Here is a tiny trained network, its code and every weight. The questions are about switching its units off for an input and a class, where a switched-off unit gives its printed mean instead of its output.

import numpy as np


def w(rows, s, z=0):
    codes = np.array(rows[::2]) - 128.0
    scale = np.full(codes.shape[1], s)
    scale[-1] = z or s
    return codes * scale


def norm(h):
    return h / np.sqrt((h * h).mean(-1, keepdims=True) + 1e-5)


def f(y):
    return y / 2 * (1 + np.tanh(0.7978845608 * (y + 0.044715 * y**3)))


def log_softmax(a):
    a = a - a.max(-1, keepdims=True)
    return a - np.log(np.exp(a).sum(-1, keepdims=True))


def net(x, mask):
    res = np.array(x, float).reshape(1, 3) / 4 @ E
    u = 0
    for l in range(3):
        y = f(norm(res) @ A[l][:, :-1].T + A[l][:, -1])
        res = res + np.where(mask[u : u + 10], y, B[l][:, -1]) @ B[l][:, :-1]
        u += 10
    return log_softmax(norm(res)[-1] @ U[:, :-1].T + U[:, -1])


A, B = {}, {}
E = w([
[223,214,113,186,191,95,63,149,191,178,98],'x0',
[200,87,206,123,2,64,97,185,118,164,108],'x1',
[43,200,127,123,115,64,76,194,99,105,92],'x2',
],0.0039)
A[0] = w([
[107,158,159,142,135,82,143,26,141,131,95,78],'L0N0',
[200,118,50,88,150,55,100,111,54,39,186,68],'L0N1',
[84,17,140,167,177,164,60,180,145,157,86,101],'L0N2',
[185,79,83,67,178,3,52,17,31,51,130,61],'L0N3',
[132,106,92,136,123,90,133,114,122,99,127,49],'L0N4',
[116,91,86,130,131,91,75,89,115,141,131,65],'L0N5',
[178,150,112,58,159,62,110,97,76,79,195,65],'L0N6',
[138,174,154,95,125,59,105,10,91,119,161,86],'L0N7',
[128,127,126,123,131,138,129,138,127,132,130,2],'L0N8',
[192,123,135,61,165,88,107,125,62,78,170,75],'L0N9',
],0.0052,0.006)
B[0] = w([
[129,125,123,125,134,156,119,155,118,121,133,60],'L0N0',
[133,131,126,142,121,149,125,142,126,122,128,40],'L0N1',
[128,126,133,126,129,128,126,126,128,131,125,78],'L0N2',
[128,127,145,138,124,121,140,129,144,135,130,33],'L0N3',
[129,120,136,140,120,131,127,128,138,138,112,23],'L0N4',
[129,141,123,132,112,139,138,115,130,136,115,33],'L0N5',
[130,132,129,119,119,150,121,135,133,139,129,35],'L0N6',
[128,121,123,137,130,125,134,135,134,129,123,56],'L0N7',
[107,109,159,173,58,250,185,250,197,189,88,7],'L0N8',
[123,131,131,136,116,112,143,110,143,136,121,49],'L0N9',
],0.012,0.0014)
A[1] = w([
[184,103,138,140,114,181,184,121,148,130,141,66],'L1N0',
[26,39,127,126,43,209,181,179,120,124,119,43],'L1N1',
[143,134,127,121,87,125,111,130,120,142,136,93],'L1N2',
[190,77,136,143,112,208,170,130,170,158,139,56],'L1N3',
[166,132,96,91,125,70,100,93,85,92,165,156],'L1N4',
[180,99,157,142,3,124,124,203,143,157,107,2],'L1N5',
[25,206,141,147,70,142,114,254,142,136,103,47],'L1N6',
[196,189,127,165,139,191,101,203,180,174,86,57],'L1N7',
[167,147,117,161,150,133,132,181,166,151,110,67],'L1N8',
[181,82,129,129,136,183,140,133,135,148,118,93],'L1N9',
],0.0095,0.0021)
B[1] = w([
[72,119,105,136,112,68,22,132,109,145,61,144],'L1N0',
[226,254,182,146,95,72,150,123,178,154,190,165],'L1N1',
[151,143,113,154,209,140,151,70,131,98,113,136],'L1N2',
[51,56,81,142,125,47,77,99,121,152,57,146],'L1N3',
[174,91,159,139,90,133,140,151,129,139,80,248],'L1N4',
[92,158,53,86,250,235,148,149,88,61,200,169],'L1N5',
[81,21,69,163,139,65,59,24,143,187,51,152],'L1N6',
[156,176,178,101,59,91,201,108,115,109,209,149],'L1N7',
[114,129,175,93,49,119,149,98,120,130,186,138],'L1N8',
[39,158,111,167,138,50,67,123,125,144,45,140],'L1N9',
],0.008,0.011)
A[2] = w([
[135,100,164,156,93,195,131,202,158,154,89,15],'L2N0',
[63,159,80,135,220,248,168,158,149,110,155,43],'L2N1',
[126,141,86,106,196,188,124,150,108,100,178,87],'L2N2',
[69,87,104,149,110,117,77,129,144,164,101,7],'L2N3',
[153,174,144,125,105,151,156,150,154,134,191,40],'L2N4',
[157,178,124,148,131,123,123,140,159,164,164,48],'L2N5',
[142,189,167,153,97,125,131,138,166,153,169,16],'L2N6',
[130,109,149,149,114,163,125,147,134,157,165,80],'L2N7',
[106,172,162,123,66,127,169,123,163,141,174,69],'L2N8',
[154,164,163,123,90,96,144,102,141,135,156,10],'L2N9',
],0.012,0.0012)
B[2] = w([
[53,107,184,235,140,236,159,233,121,161,109,149],'L2N0',
[189,100,76,22,183,197,86,255,8,68,245,254],'L2N1',
[115,135,59,63,175,214,111,191,116,125,230,252],'L2N2',
[67,94,71,151,128,92,52,75,171,174,58,242],'L2N3',
[52,96,100,171,124,36,62,61,144,162,31,226],'L2N4',
[154,93,181,107,52,111,171,138,107,109,110,173],'L2N5',
[139,177,174,136,107,103,182,77,140,115,177,210],'L2N6',
[131,132,127,135,158,91,112,131,95,119,80,119],'L2N7',
[214,173,160,119,93,68,137,99,150,134,140,217],'L2N8',
[116,191,152,123,132,194,215,128,179,103,156,249],'L2N9',
],0.0078,0.0066)
U = w([
[182,240,223,120,50,71,237,50,186,110,174,188],'0',
[38,59,47,158,135,49,1,49,159,189,9,136],'1',
[134,117,49,34,205,223,92,218,51,86,239,156],'2',
[126,67,225,233,104,235,172,248,117,159,50,6],'3',
],0.0066,0.002)

Each question gives the input, the list of numbers given to net, and the class t.
The units are the neurons (one row each of A and B). Each row of codes is followed by its name. A weight is (code - 128) times the scale printed after its matrix; where a second scale follows, it is the last column's (A, B and U).
mask holds one flag per neuron, layer by layer. A switched-off neuron (its flag False) gives its mean, the last column of its row in B, instead of its output. The means were averaged over made-up inputs and are rounded, as every weight is.
A unit's drop is (log p(t) with every unit on - log p(t) with that unit switched off) / (log p(t) with every unit on - log p(t) with every unit switched off).
The circuit of an input: a set's keep is (log p(t) with only the set's units on - log p(t) with every unit switched off) / (log p(t) with every unit on - log p(t) with every unit switched off). Starting from the 12 units with the biggest drops (on a tie, the unit counted first), units are removed one at a time, each time the one whose removal leaves the highest keep (on an exact tie, the one counted first), for as long as the keep stays at least 0.8.
units of the circuit, in order: the units of the circuit, biggest drop first
top k neurons: the k neurons with the biggest drops, biggest first
k most important neurons of layer l: the k neurons of layer l with the biggest drops, biggest first
drop when u is switched off: that unit's drop, to one decimal
input [0,3,4], class 1: units of the circuit, in order -> L1N6
input [-4,-4,1], class 0: top 4 neurons -> L1N5, L1N2, L2N1, L2N3
input [8,-7,7], class 0: top 2 neurons -> L1N5, L1N7
input [-3,-2,0], class 3: top 2 neurons -> L1N5, L1N1
input [6,3,-6], class 0: top 3 neurons -> L1N7, L1N8, L1N6
input [-4,3,4], class 0: top 3 neurons -> L1N1, L1N3, L1N0
input [5,-2,5], class 0: top 2 neurons -> L1N7, L1N3
input [5,-3,6], class 1: 2 most important neurons of layer 1 -> L1N6, L1N1
input [0,-3,-2], class 3: top 2 neurons -> L1N5, L1N4
input [5,-1,-6], class 1: top 2 neurons -> L1N3, L1N1
input [-2,1,-3], class 3: top 2 neurons -> L1N4, L2N0
input [-2,-5,-5], class 1: 2 most important neurons of layer 1 -> L1N5, L1N0
input [8,-7,2], class 0: top 2 neurons -> L1N7, L1N5
input [-8,-5,-4], class 0: units of the circuit, in order -> L1N1
input [2,-2,3], class 3: 2 most important neurons of layer 1 -> L1N5, L1N6
input [1,3,-1], class 3: drop when L1N4 is switched off -> 0.2
input [-1,-1,6], class 1: drop when L2N2 is switched off -> 0.0
input [0,3,2], class 3: drop when L1N4 is switched off -> 0.1
